Below is a small trained network, with its code and all its weights. Each question gives an input and a target symbol and asks what happens when units are switched off, that is, made to give their printed mean instead of their output.

import numpy as np


def w(rows, s, z=0):
    codes = np.array(rows[::2]) - 128.0
    scale = np.full(codes.shape[1], s)
    scale[-1] = z or s
    return codes * scale


def f(y):
    return np.maximum(y, 0)


def softmax(a):
    e = np.exp(a - a.max(-1, keepdims=True))
    return e / e.sum(-1, keepdims=True)


def log_softmax(a):
    a = a - a.max(-1, keepdims=True)
    return a - np.log(np.exp(a).sum(-1, keepdims=True))


def net(x, mask):
    ids = ['ΘΞΦΨαδεζηλπτ'.index(c) for c in x.split()]
    T = len(ids)
    res = E[ids] + P[:T]
    u = 0
    for l in range(3):
        q, k, v = (res @ M[l].T for M in (Q, K, V))
        z = softmax(np.where(np.tri(T) > 0, q @ k.T / 2**0.5, -1e9)) @ v
        res = res + np.where(mask[u], z, O[l][:, -1]) @ O[l][:, :-1]
        u += 1
        y = f(res @ A[l][:, :-1].T + A[l][:, -1])
        res = res + np.where(mask[u : u + 4], y, B[l][:, -1]) @ B[l][:, :-1]
        u += 4
    return log_softmax(res[-1] @ U[:, :-1].T + U[:, -1])


Q, K, V, O, A, B = {}, {}, {}, {}, {}, {}
E = w([
[110,182,99,133,159],'Θ',
[103,7,111,121,35],'Ξ',
[144,140,118,154,164],'Φ',
[198,134,180,216,146],'Ψ',
[131,160,99,140,170],'α',
[151,135,112,163,159],'δ',
[23,115,231,155,120],'ε',
[145,141,109,145,173],'ζ',
[135,112,148,169,151],'η',
[141,152,95,142,175],'λ',
[108,102,78,109,90],'π',
[166,160,233,83,151],'τ',
],0.019)
P = w([
[110,128,212,251,129],'0',
[133,100,130,186,142],'1',
[119,108,107,155,146],'2',
[129,126,111,141,120],'3',
[136,148,117,155,95],'4',
[139,170,134,150,84],'5',
],0.016)
Q[0] = w([
[123,51,92,58,129],'0.h0',
[110,135,55,1,35],'0.h0',
],0.005)
K[0] = w([
[112,72,202,171,105],'0.h0',
[101,4,13,233,30],'0.h0',
],0.0039)
V[0] = w([
[82,186,93,202,204],'0.h0',
[91,32,63,253,101],'0.h0',
],0.0053)
O[0] = w([
[134,2,196,153,113,174],'0.h0',
[120,162,178,159,224,254],'0.h0',
],0.012,0.0071)
A[0] = w([
[159,168,157,154,78,211],'0.n0',
[2,155,115,124,162,253],'0.n1',
[95,13,44,130,45,128],'0.n2',
[182,209,51,124,220,125],'0.n3',
],0.0083,0.0042)
B[0] = w([
[31,134,88,117,193,193],'0.n0',
[254,115,47,153,151,254],'0.n1',
[74,102,178,154,224,159],'0.n2',
[101,34,218,186,22,177],'0.n3',
],0.0087,0.0067)
Q[1] = w([
[111,111,112,50,7],'1.h0',
[105,200,96,93,74],'1.h0',
],0.011)
K[1] = w([
[116,93,101,252,112],'1.h0',
[112,137,146,190,142],'1.h0',
],0.013)
V[1] = w([
[150,1,95,129,113],'1.h0',
[58,156,217,93,133],'1.h0',
],0.008)
O[1] = w([
[115,178,163,138,140,253],'1.h0',
[250,70,143,124,121,70],'1.h0',
],0.013,0.0044)
A[1] = w([
[129,174,216,139,147,126],'1.n0',
[190,215,84,205,55,131],'1.n1',
[167,78,255,95,197,79],'1.n2',
[75,199,151,172,108,1],'1.n3',
],0.0076,0.0033)
B[1] = w([
[95,116,114,179,73,237],'1.n0',
[45,1,164,104,179,158],'1.n1',
[129,144,63,83,21,253],'1.n2',
[196,97,142,38,104,196],'1.n3',
],0.0058,0.0075)
Q[2] = w([
[130,254,166,149,122],'2.h0',
[152,181,174,103,134],'2.h0',
],0.0069)
K[2] = w([
[86,126,199,3,185],'2.h0',
[200,209,169,109,119],'2.h0',
],0.0048)
V[2] = w([
[19,254,80,93,95],'2.h0',
[38,165,225,145,197],'2.h0',
],0.0049)
O[2] = w([
[151,35,59,48,193,2],'2.h0',
[140,143,107,146,2,218],'2.h0',
],0.0085,0.0057)
A[2] = w([
[148,116,196,178,125,72],'2.n0',
[111,148,1,123,119,143],'2.n1',
[84,152,174,158,140,3],'2.n2',
[169,97,70,167,176,157],'2.n3',
],0.013,0.0032)
B[2] = w([
[107,135,7,54,124,248],'2.n0',
[211,167,211,70,65,141],'2.n1',
[109,47,219,146,254,210],'2.n2',
[82,189,48,102,59,142],'2.n3',
],0.0083,0.014)
U = w([
[79,109,133,110,92,2],'Θ',
[124,94,160,133,106,24],'Ξ',
[145,109,162,155,100,30],'Φ',
[115,131,159,124,83,55],'Ψ',
[122,98,151,133,98,20],'α',
[120,99,150,116,103,30],'δ',
[137,106,148,111,123,69],'ε',
[152,95,148,128,121,51],'ζ',
[80,225,228,147,65,233],'η',
[113,99,141,101,128,45],'λ',
[53,74,161,217,99,225],'π',
[124,139,107,92,2,223],'τ',
],0.0093,0.006)

Each question gives the input, a string of symbols that net reads in full, and the target symbol t.
The units are the heads (2 rows each of Q, K, V and O) and the neurons (one row each of A and B). Each row of codes is followed by its name. A weight is (code - 128) times the scale printed after its matrix; where a second scale follows, it is the last column's (O, A, B and U).
mask holds one flag per unit, layer by layer, with each layer's heads first. A switched-off unit (its flag False) gives its mean, the last column of its rows in O or B, instead of its output. The means were averaged over made-up inputs and are rounded, as every weight is.
A unit's drop is (log p(t) with every unit on - log p(t) with that unit switched off) / (log p(t) with every unit on - log p(t) with every unit switched off).
The circuit of an input: a set's keep is (log p(t) with only the set's units on - log p(t) with every unit switched off) / (log p(t) with every unit on - log p(t) with every unit switched off). Starting from the 12 units with the biggest drops (on a tie, the unit counted first), units are removed one at a time, each time the one whose removal leaves the highest keep (on an exact tie, the one counted first), for as long as the keep stays at least 0.8.
units of the circuit, in order: the units of the circuit, biggest drop first
most important unit: the unit with the biggest drop
k most important neurons: the k neurons with the biggest drops, biggest first
k most important neurons of layer l: the k neurons of layer l with the biggest drops, biggest first
input ζ η Ξ π ε λ, target π: most important neuron of layer 1 -> (1.n2)
input π Φ α Θ τ, target τ: units of the circuit, in order -> (1.h0 1.n2)
input π Ψ τ Ξ, target τ: 2 most important neurons -> (0.n1 2.n2)
input ζ Ξ τ α, target τ: 3 most important neurons -> (2.n2 0.n1 2.n3)
input η π π, target η: 3 most important neurons -> (2.n1 2.n0 0.n1)
input λ τ λ Θ, target τ: 4 most important neurons -> (0.n1 2.n2 2.n3 0.n3)
input Ξ π Θ π, target η: units of the circuit, in order -> (2.n0 2.n1)
input ε π τ, target τ: 2 most important neurons -> (2.n2 0.n1)
input π τ Ξ Ξ, target τ: 3 most important neurons -> (2.n3 2.n2 0.n1)
input π τ π Φ, target τ: units of the circuit, in order -> (1.h0 2.n3)
input Ξ ε τ Ξ η, target τ: units of the circuit, in order -> (1.h0 2.n2)
input Φ Φ π τ λ, target τ: 4 most important neurons -> (2.n2 2.n3 0.n1 2.n0)
input τ α ε, target τ: 3 most important neurons of layer 2 -> (2.n0 2.n2 2.n3)
input π π τ η, target τ: units of the circuit, in order -> (1.h0 2.n2 2.n3)
input η ε τ π, target τ: 3 most important neurons -> (0.n1 2.n2 2.n3)
input π τ ε, target τ: 2 most important neurons -> (0.n1 2.n2)
input τ Ξ Φ Ξ π, target π: units of the circuit, in order -> (0.n3 1.n1 0.h0 1.n2)
input τ π Ψ, target τ: 2 most important neurons of layer 2 -> (2.n0 2.n3)
input π ε α Ξ Ξ Θ, target π: most important unit -> 0.n3
input Θ λ τ α, target τ: most important unit -> 1.h0
